Below is a small trained network, with its code and all its weights. Each question gives an input and a target symbol and asks what happens when units are switched off, that is, made to give their printed mean instead of their output.

import numpy as np


def w(rows, s, z=0):
    codes = np.array(rows[::2]) - 128.0
    scale = np.full(codes.shape[1], s)
    scale[-1] = z or s
    return codes * scale


def f(y):
    return y / 2 * (1 + np.tanh(0.7978845608 * (y + 0.044715 * y**3)))


def softmax(a):
    e = np.exp(a - a.max(-1, keepdims=True))
    return e / e.sum(-1, keepdims=True)


def log_softmax(a):
    a = a - a.max(-1, keepdims=True)
    return a - np.log(np.exp(a).sum(-1, keepdims=True))


def net(x, mask):
    ids = ['ΓΛΣΨαεζηθμπτω'.index(c) for c in x.split()]
    T = len(ids)
    res = E[ids] + P[:T]
    u = 0
    for l in range(3):
        r = res
        for j in range(2):
            rows = slice(3 * j, 3 * j + 3)
            q, k, v = (r @ M[l][rows].T for M in (Q, K, V))
            z = softmax(np.where(np.tri(T) > 0, q @ k.T / 3**0.5, -1e9)) @ v
            o = O[l][rows]
            res = res + np.where(mask[u + j], z, o[:, -1]) @ o[:, :-1]
        u += 2
        y = f(res @ A[l][:, :-1].T + A[l][:, -1])
        res = res + np.where(mask[u : u + 8], y, B[l][:, -1]) @ B[l][:, :-1]
        u += 8
    return log_softmax(res[-1] @ U[:, :-1].T + U[:, -1])


Q, K, V, O, A, B = {}, {}, {}, {}, {}, {}
E = w([
[90,142,184,196,9,190],'Γ',
[176,152,151,161,1,164],'Λ',
[84,111,81,180,126,119],'Σ',
[210,204,119,156,82,135],'Ψ',
[118,103,62,148,89,203],'α',
[76,70,143,99,96,198],'ε',
[134,138,159,84,75,73],'ζ',
[124,95,168,190,167,59],'η',
[188,46,117,157,154,157],'θ',
[147,180,199,87,130,168],'μ',
[174,86,97,50,160,91],'π',
[123,146,99,106,90,137],'τ',
[150,202,115,160,197,151],'ω',
],0.02)
P = w([
[118,168,203,111,254,52],'0',
[152,37,117,104,68,140],'1',
[140,50,104,121,63,138],'2',
[125,47,106,120,55,132],'3',
[124,47,105,125,55,115],'4',
[119,48,100,115,59,122],'5',
[117,58,97,122,59,117],'6',
[107,57,101,122,54,112],'7',
],0.0082)
Q[0] = w([
[63,230,152,203,186,151],'0.h0',
[89,254,154,152,71,80],'0.h0',
[136,170,163,239,5,79],'0.h0',
[254,96,58,119,151,97],'0.h1',
[163,95,159,154,81,171],'0.h1',
[51,125,114,101,191,215],'0.h1',
],0.0054)
K[0] = w([
[99,80,146,103,81,147],'0.h0',
[157,80,2,107,124,128],'0.h0',
[104,150,136,157,109,123],'0.h0',
[89,138,156,104,106,120],'0.h1',
[64,131,166,134,225,107],'0.h1',
[114,135,55,110,98,116],'0.h1',
],0.0094)
V[0] = w([
[212,166,19,121,118,117],'0.h0',
[168,101,94,141,74,83],'0.h0',
[138,118,85,98,138,186],'0.h0',
[164,66,1,109,103,176],'0.h1',
[155,159,69,83,120,34],'0.h1',
[87,119,208,107,44,56],'0.h1',
],0.0054)
O[0] = w([
[153,171,107,124,217,68,111],'0.h0',
[108,117,189,144,9,36,252],'0.h0',
[167,74,254,154,16,227,73],'0.h0',
[170,77,47,68,102,164,179],'0.h1',
[117,242,134,139,187,115,107],'0.h1',
[64,187,118,158,15,114,225],'0.h1',
],0.006,0.0017)
A[0] = w([
[189,226,159,89,73,202,191],'0.n0',
[146,104,195,169,168,107,140],'0.n1',
[235,202,96,159,81,128,105],'0.n2',
[198,222,2,193,127,150,141],'0.n3',
[68,167,86,201,194,117,50],'0.n4',
[161,117,79,94,102,216,53],'0.n5',
[206,71,137,121,135,159,3],'0.n6',
[78,127,78,198,67,161,42],'0.n7',
],0.0079,0.003)
B[0] = w([
[94,90,152,143,58,48,254],'0.n0',
[35,90,178,81,95,125,149],'0.n1',
[163,38,145,115,205,78,209],'0.n2',
[185,71,158,87,96,193,169],'0.n3',
[133,76,118,254,88,173,122],'0.n4',
[96,179,164,91,146,86,199],'0.n5',
[101,154,189,169,137,92,193],'0.n6',
[117,100,114,124,241,142,234],'0.n7',
],0.0073,0.0045)
Q[1] = w([
[195,160,146,146,153,106],'1.h0',
[68,174,121,154,225,232],'1.h0',
[11,236,11,90,157,74],'1.h0',
[158,68,112,82,86,186],'1.h1',
[97,3,108,150,112,54],'1.h1',
[135,95,165,154,198,126],'1.h1',
],0.0064)
K[1] = w([
[163,217,179,46,76,103],'1.h0',
[124,67,17,2,60,84],'1.h0',
[159,15,81,134,100,112],'1.h0',
[84,200,113,211,144,81],'1.h1',
[119,233,171,111,232,104],'1.h1',
[77,153,118,156,74,158],'1.h1',
],0.0062)
V[1] = w([
[212,112,99,135,134,140],'1.h0',
[191,138,106,148,141,130],'1.h0',
[134,177,118,189,174,81],'1.h0',
[96,238,154,103,152,166],'1.h1',
[196,115,167,166,254,83],'1.h1',
[215,153,72,192,105,78],'1.h1',
],0.0076)
O[1] = w([
[108,106,105,74,132,101,64],'1.h0',
[105,136,177,178,70,161,63],'1.h0',
[244,115,95,134,76,174,110],'1.h0',
[177,149,90,35,69,151,3],'1.h1',
[34,2,128,86,95,158,218],'1.h1',
[154,121,118,140,85,55,89],'1.h1',
],0.0079,0.0041)
A[1] = w([
[178,93,76,124,137,19,71],'1.n0',
[90,145,87,152,17,174,11],'1.n1',
[77,153,66,119,104,198,185],'1.n2',
[98,153,245,169,1,195,73],'1.n3',
[184,53,128,182,205,143,182],'1.n4',
[153,108,134,217,90,94,85],'1.n5',
[225,140,169,165,226,155,32],'1.n6',
[65,94,105,155,162,119,2],'1.n7',
],0.0076,0.0037)
B[1] = w([
[105,145,180,175,135,160,202],'1.n0',
[87,35,139,200,107,147,139],'1.n1',
[151,254,139,173,131,226,142],'1.n2',
[143,166,76,99,230,68,227],'1.n3',
[189,150,220,91,142,199,254],'1.n4',
[149,87,57,119,122,167,217],'1.n5',
[148,141,165,195,37,158,133],'1.n6',
[202,87,99,185,141,117,171],'1.n7',
],0.0061,0.0065)
Q[2] = w([
[84,178,124,221,92,156],'2.h0',
[164,186,118,113,108,81],'2.h0',
[134,129,1,50,95,159],'2.h0',
[168,215,141,117,139,101],'2.h1',
[26,133,124,100,151,127],'2.h1',
[170,71,124,156,184,167],'2.h1',
],0.0062)
K[2] = w([
[89,109,201,27,117,207],'2.h0',
[135,145,3,193,143,144],'2.h0',
[89,163,150,114,61,148],'2.h0',
[185,174,7,167,39,170],'2.h1',
[175,100,117,23,187,153],'2.h1',
[180,188,148,196,224,100],'2.h1',
],0.0055)
V[2] = w([
[161,135,107,70,85,125],'2.h0',
[67,112,166,101,169,107],'2.h0',
[150,116,59,150,88,99],'2.h0',
[110,229,71,124,161,77],'2.h1',
[224,154,47,89,255,177],'2.h1',
[99,174,245,189,150,36],'2.h1',
],0.0065)
O[2] = w([
[143,153,143,45,83,143,104],'2.h0',
[142,202,139,80,193,72,160],'2.h0',
[135,85,117,99,198,194,98],'2.h0',
[108,18,169,134,64,122,2],'2.h1',
[154,192,86,254,154,95,101],'2.h1',
[157,104,55,171,119,92,170],'2.h1',
],0.0076,0.0092)
A[2] = w([
[160,147,91,139,139,46,154],'2.n0',
[194,154,177,99,143,153,33],'2.n1',
[100,90,221,167,63,148,155],'2.n2',
[229,72,155,83,128,61,138],'2.n3',
[57,206,2,106,33,87,145],'2.n4',
[129,185,99,119,157,139,132],'2.n5',
[128,100,187,148,144,101,93],'2.n6',
[186,134,130,199,111,69,2],'2.n7',
],0.0084,0.0062)
B[2] = w([
[185,40,79,95,59,74,195],'2.n0',
[71,184,148,88,44,153,135],'2.n1',
[101,73,185,178,76,61,172],'2.n2',
[23,140,128,81,217,134,255],'2.n3',
[206,148,211,101,39,128,163],'2.n4',
[152,130,89,112,27,161,153],'2.n5',
[171,137,85,94,157,91,153],'2.n6',
[3,152,81,52,147,232,153],'2.n7',
],0.0068,0.0078)
U = w([
[92,125,86,230,112,116,193],'Γ',
[145,27,109,153,180,82,46],'Λ',
[180,111,44,158,177,181,102],'Σ',
[160,80,235,144,184,142,195],'Ψ',
[72,167,113,131,167,182,107],'α',
[2,137,193,116,169,155,69],'ε',
[145,141,180,139,149,60,159],'ζ',
[87,135,151,234,175,41,70],'η',
[215,88,216,174,204,153,177],'θ',
[185,190,88,111,221,62,118],'μ',
[132,78,53,70,194,122,51],'π',
[179,80,128,118,67,132,167],'τ',
[201,152,177,165,122,132,252],'ω',
],0.01,0.0039)

Each question gives the input, a string of symbols that net reads in full, and the target symbol t.
The units are the heads (3 rows each of Q, K, V and O) and the neurons (one row each of A and B). Each row of codes is followed by its name. A weight is (code - 128) times the scale printed after its matrix; where a second scale follows, it is the last column's (O, A, B and U).
mask holds one flag per unit, layer by layer, with each layer's heads first. A switched-off unit (its flag False) gives its mean, the last column of its rows in O or B, instead of its output. The means were averaged over made-up inputs and are rounded, as every weight is.
A unit's drop is (log p(t) with every unit on - log p(t) with that unit switched off) / (log p(t) with every unit on - log p(t) with every unit switched off).
The circuit of an input: a set's keep is (log p(t) with only the set's units on - log p(t) with every unit switched off) / (log p(t) with every unit on - log p(t) with every unit switched off). Starting from the 12 units with the biggest drops (on a tie, the unit counted first), units are removed one at a time, each time the one whose removal leaves the highest keep (on an exact tie, the one counted first), for as long as the keep stays at least 0.8.
units of the circuit, in order: the units of the circuit, biggest drop first
k most important neurons: the k neurons with the biggest drops, biggest first
k most important neurons of layer l: the k neurons of layer l with the biggest drops, biggest first
heads that matter: for each layer, one digit per head in row order, 1 if its drop is at least 0.15 and else 0, layers parted by /
input θ Ψ Γ Λ π, target μ: heads that matter -> 01 / 01 / 11
input θ θ π π, target μ: heads that matter -> 01 / 00 / 11
input π θ θ μ Γ θ τ τ, target τ: units of the circuit, in order -> [2.n4 2.n3]
input Ψ Σ τ Γ Ψ Ψ ω μ, target μ: 2 most important neurons of layer 0 -> [0.n3 0.n2]
input η ε Σ θ ω Λ, target Σ: 2 most important neurons of layer 0 -> [0.n4 0.n1]
input μ π α, target α: 3 most important neurons -> [1.n2 0.n5 0.n7]
input θ ε α π Λ, target μ: units of the circuit, in order -> [1.n3]
input η π τ α, target Σ: 2 most important neurons -> [0.n1 1.n7]
input Σ θ ζ Λ Σ μ θ ω, target θ: 2 most important neurons -> [0.n3 0.n2]
input θ π α τ ω Λ η, target μ: units of the circuit, in order -> [2.h1 1.h1 0.h1 1.n4]
input η Γ Γ η Γ ζ ζ θ, target θ: 2 most important neurons -> [1.n4 0.n4]
input Λ θ η, target Λ: heads that matter -> 00 / 01 / 01
input Γ ζ α τ ζ π η, target Γ: 2 most important neurons -> [2.n7 0.n2]
input Ψ Λ Σ, target Σ: most important neuron -> [0.n0]
input π Λ ε θ θ, target Ψ: units of the circuit, in order -> [1.h1 1.n4]
input Ψ η Λ, target π: units of the circuit, in order -> [2.h1 1.n3 0.n2 1.h1]
input τ ζ Ψ, target Ψ: units of the circuit, in order -> [0.n2 2.n3 0.n3 1.n4]
input Σ π μ θ Ψ, target Ψ: heads that matter -> 00 / 00 / 00
input θ Σ θ, target μ: heads that matter -> 01 / 01 / 11
input μ α τ ζ θ, target ω: 2 most important neurons of layer 2 -> [2.n3 2.n1]
input θ θ ω ω α ζ ε, target α: 2 most important neurons of layer 2 -> [2.n5 2.n0]
input Γ θ ζ, target τ: heads that matter -> 00 / 01 / 00
input θ ω θ Γ τ ζ Λ, target μ: 3 most important neurons -> [1.n3 0.n1 1.n4]
input Γ Λ ζ, target τ: 2 most important neurons of layer 0 -> [0.n2 0.n7]
input π π ω τ, target τ: units of the circuit, in order -> [2.n3 2.n4]
input θ θ Λ, target π: 2 most important neurons of layer 1 -> [1.n3 1.n5]
input τ π θ Γ θ, target Ψ: heads that matter -> 00 / 00 / 01
input Σ ζ Γ θ, target θ: 2 most important neurons of layer 1 -> [1.n4 1.n5]
input θ α α ε, target α: 2 most important neurons of layer 0 -> [0.n0 0.n2]
